Below are the code and all the weights of a small trained network. Each question names an input and a class and asks about switching units off, where a switched-off unit gives its printed mean instead of its output.

import numpy as np


def w(rows, s, z=0):
    codes = np.array(rows[::2]) - 128.0
    scale = np.full(codes.shape[1], s)
    scale[-1] = z or s
    return codes * scale


def f(y):
    return y / 2 * (1 + np.tanh(0.7978845608 * (y + 0.044715 * y**3)))


def log_softmax(a):
    a = a - a.max(-1, keepdims=True)
    return a - np.log(np.exp(a).sum(-1, keepdims=True))


def net(x, mask):
    res = np.array(x, float).reshape(1, 5) / 4 @ E
    y = f(res @ A[0][:, :-1].T + A[0][:, -1])
    res = res + np.where(mask, y, B[0][:, -1]) @ B[0][:, :-1]
    return log_softmax(res[-1] @ U[:, :-1].T + U[:, -1])


A, B = {}, {}
E = w([
[158,124,187,201,177,174,74,6,191,145,63],'x0',
[221,15,44,187,48,101,200,53,118,103,166],'x1',
[65,195,124,222,100,40,204,120,97,188,49],'x2',
[90,87,54,123,67,207,16,131,44,186,43],'x3',
[1,39,172,220,99,194,159,169,187,114,176],'x4',
],0.0056)
A[0] = w([
[167,142,165,127,176,104,183,128,180,95,173,60],'n0',
[186,51,68,154,74,96,167,86,136,109,148,79],'n1',
[152,153,175,132,162,64,180,109,201,79,178,12],'n2',
[106,95,74,140,73,196,65,104,61,187,76,92],'n3',
[88,198,177,109,204,148,80,197,130,143,116,29],'n4',
[101,87,82,132,69,195,59,117,69,174,86,89],'n5',
[172,148,185,155,155,158,102,15,144,162,92,37],'n6',
[35,70,151,203,101,192,159,171,177,113,168,67],'n7',
[191,48,81,184,69,110,156,61,121,69,166,52],'n8',
[233,194,85,61,146,59,109,95,71,153,97,70],'n9',
[65,185,199,96,181,156,89,189,140,145,116,69],'n10',
[140,134,184,196,178,163,88,8,190,145,86,55],'n11',
[163,147,193,148,178,82,188,118,167,63,172,7],'n12',
[23,55,164,214,101,179,137,169,165,108,163,23],'n13',
[51,187,139,223,94,31,202,133,83,206,66,99],'n14',
[166,61,144,24,162,227,69,156,157,43,215,112],'n15',
[138,146,167,141,186,57,195,115,188,75,162,2],'n16',
[106,150,71,70,92,81,168,254,61,110,187,120],'n17',
[74,186,185,81,192,139,96,191,146,142,103,56],'n18',
],0.0058,0.00091)
B[0] = w([
[118,100,149,117,173,155,130,174,106,167,85,179],'n0',
[126,142,132,169,94,186,201,68,75,96,74,198],'n1',
[92,69,108,89,189,195,135,189,89,205,76,193],'n2',
[112,92,110,93,210,176,158,198,98,194,105,219],'n3',
[133,142,145,199,79,195,218,56,78,63,64,213],'n4',
[94,90,126,112,214,149,148,191,83,189,75,211],'n5',
[63,147,68,53,91,123,129,89,185,126,196,203],'n6',
[176,222,46,104,174,68,82,152,189,63,72,209],'n7',
[126,168,141,179,96,195,220,76,62,67,69,212],'n8',
[155,243,37,97,182,92,109,177,199,33,104,235],'n9',
[155,147,131,187,94,162,212,69,84,80,95,217],'n10',
[11,94,99,23,59,136,115,70,218,154,226,236],'n11',
[101,88,125,59,204,186,131,185,85,188,93,191],'n12',
[187,241,47,94,168,69,99,173,180,57,79,214],'n13',
[224,49,211,123,68,36,38,98,148,182,61,255],'n14',
[230,68,222,138,65,50,46,98,142,168,58,251],'n15',
[119,89,132,105,182,160,130,172,104,180,77,190],'n16',
[2,75,106,24,28,138,137,53,209,148,225,222],'n17',
[129,141,155,175,83,188,201,60,59,80,74,215],'n18',
],0.0059,0.0055)
U = w([
[120,148,134,198,89,199,219,64,39,49,105,107],'0',
[156,218,33,110,192,70,92,174,186,41,115,98],'1',
[79,75,127,108,225,181,134,211,67,229,113,107],'2',
[2,103,106,66,48,125,124,77,191,145,210,136],'3',
[211,75,228,150,65,48,50,106,131,169,99,130],'4',
[120,141,148,209,151,112,95,151,98,120,221,251],'5',
],0.0087,0.0028)

Each question gives the input, the list of numbers given to net, and the class t.
The units are the neurons (one row each of A and B). Each row of codes is followed by its name. A weight is (code - 128) times the scale printed after its matrix; where a second scale follows, it is the last column's (A, B and U).
mask holds one flag per neuron, in row order. A switched-off neuron (its flag False) gives its mean, the last column of its row in B, instead of its output. The means were averaged over made-up inputs and are rounded, as every weight is.
A unit's drop is (log p(t) with every unit on - log p(t) with that unit switched off) / (log p(t) with every unit on - log p(t) with every unit switched off).
The circuit of an input: a set's keep is (log p(t) with only the set's units on - log p(t) with every unit switched off) / (log p(t) with every unit on - log p(t) with every unit switched off). Starting from the 12 units with the biggest drops (on a tie, the unit counted first), units are removed one at a time, each time the one whose removal leaves the highest keep (on an exact tie, the one counted first), for as long as the keep stays at least 0.8.
units of the circuit, in order: the units of the circuit, biggest drop first
unit that matters most: the unit with the biggest drop
top k neurons: the k neurons with the biggest drops, biggest first
drop of u: that unit's drop, to one decimal
input [4,4,3,2,-5], class 1: unit that matters most => n9
input [-1,-7,-5,2,-7], class 0: units of the circuit, in order => n4; n18
input [-7,-5,3,2,1], class 3: top 2 neurons => n17; n8
input [-5,4,7,0,-3], class 4: top 3 neurons => n14; n11; n6
input [-4,2,2,1,6], class 1: units of the circuit, in order => n13; n7
input [7,-4,4,5,-2], class 3: top 2 neurons => n11; n6
input [5,1,1,0,-4], class 3: units of the circuit, in order => n11; n6
input [-8,-8,-3,3,-5], class 0: units of the circuit, in order => n4; n18
input [-7,3,0,3,7], class 1: top 3 neurons => n13; n7; n11
input [-5,2,-6,-5,-4], class 4: top 2 neurons => n15; n11
input [6,8,1,-6,-7], class 0: top 2 neurons => n8; n1
input [7,-3,-8,2,8], class 1: top 4 neurons => n13; n7; n14; n17
input [6,-7,3,-2,-6], class 0: top 2 neurons => n4; n18
input [-3,0,-8,0,3], class 4: units of the circuit, in order => n15
input [6,-1,-8,-4,4], class 4: top 2 neurons => n15; n17
input [-8,0,2,2,-7], class 3: top 3 neurons => n17; n13; n7
input [8,6,7,-3,0], class 3: top 2 neurons => n11; n6
input [-3,-7,7,1,-4], class 0: top 4 neurons => n4; n18; n15; n10
input [-2,-2,2,-3,-1], class 5: drop of n8 => 0.2
input [6,4,5,-7,7], class 1: drop of n9 => -0.1
input [1,2,7,3,-3], class 4: drop of n14 => 0.7
input [-2,8,-6,0,-6], class 0: units of the circuit, in order => n8
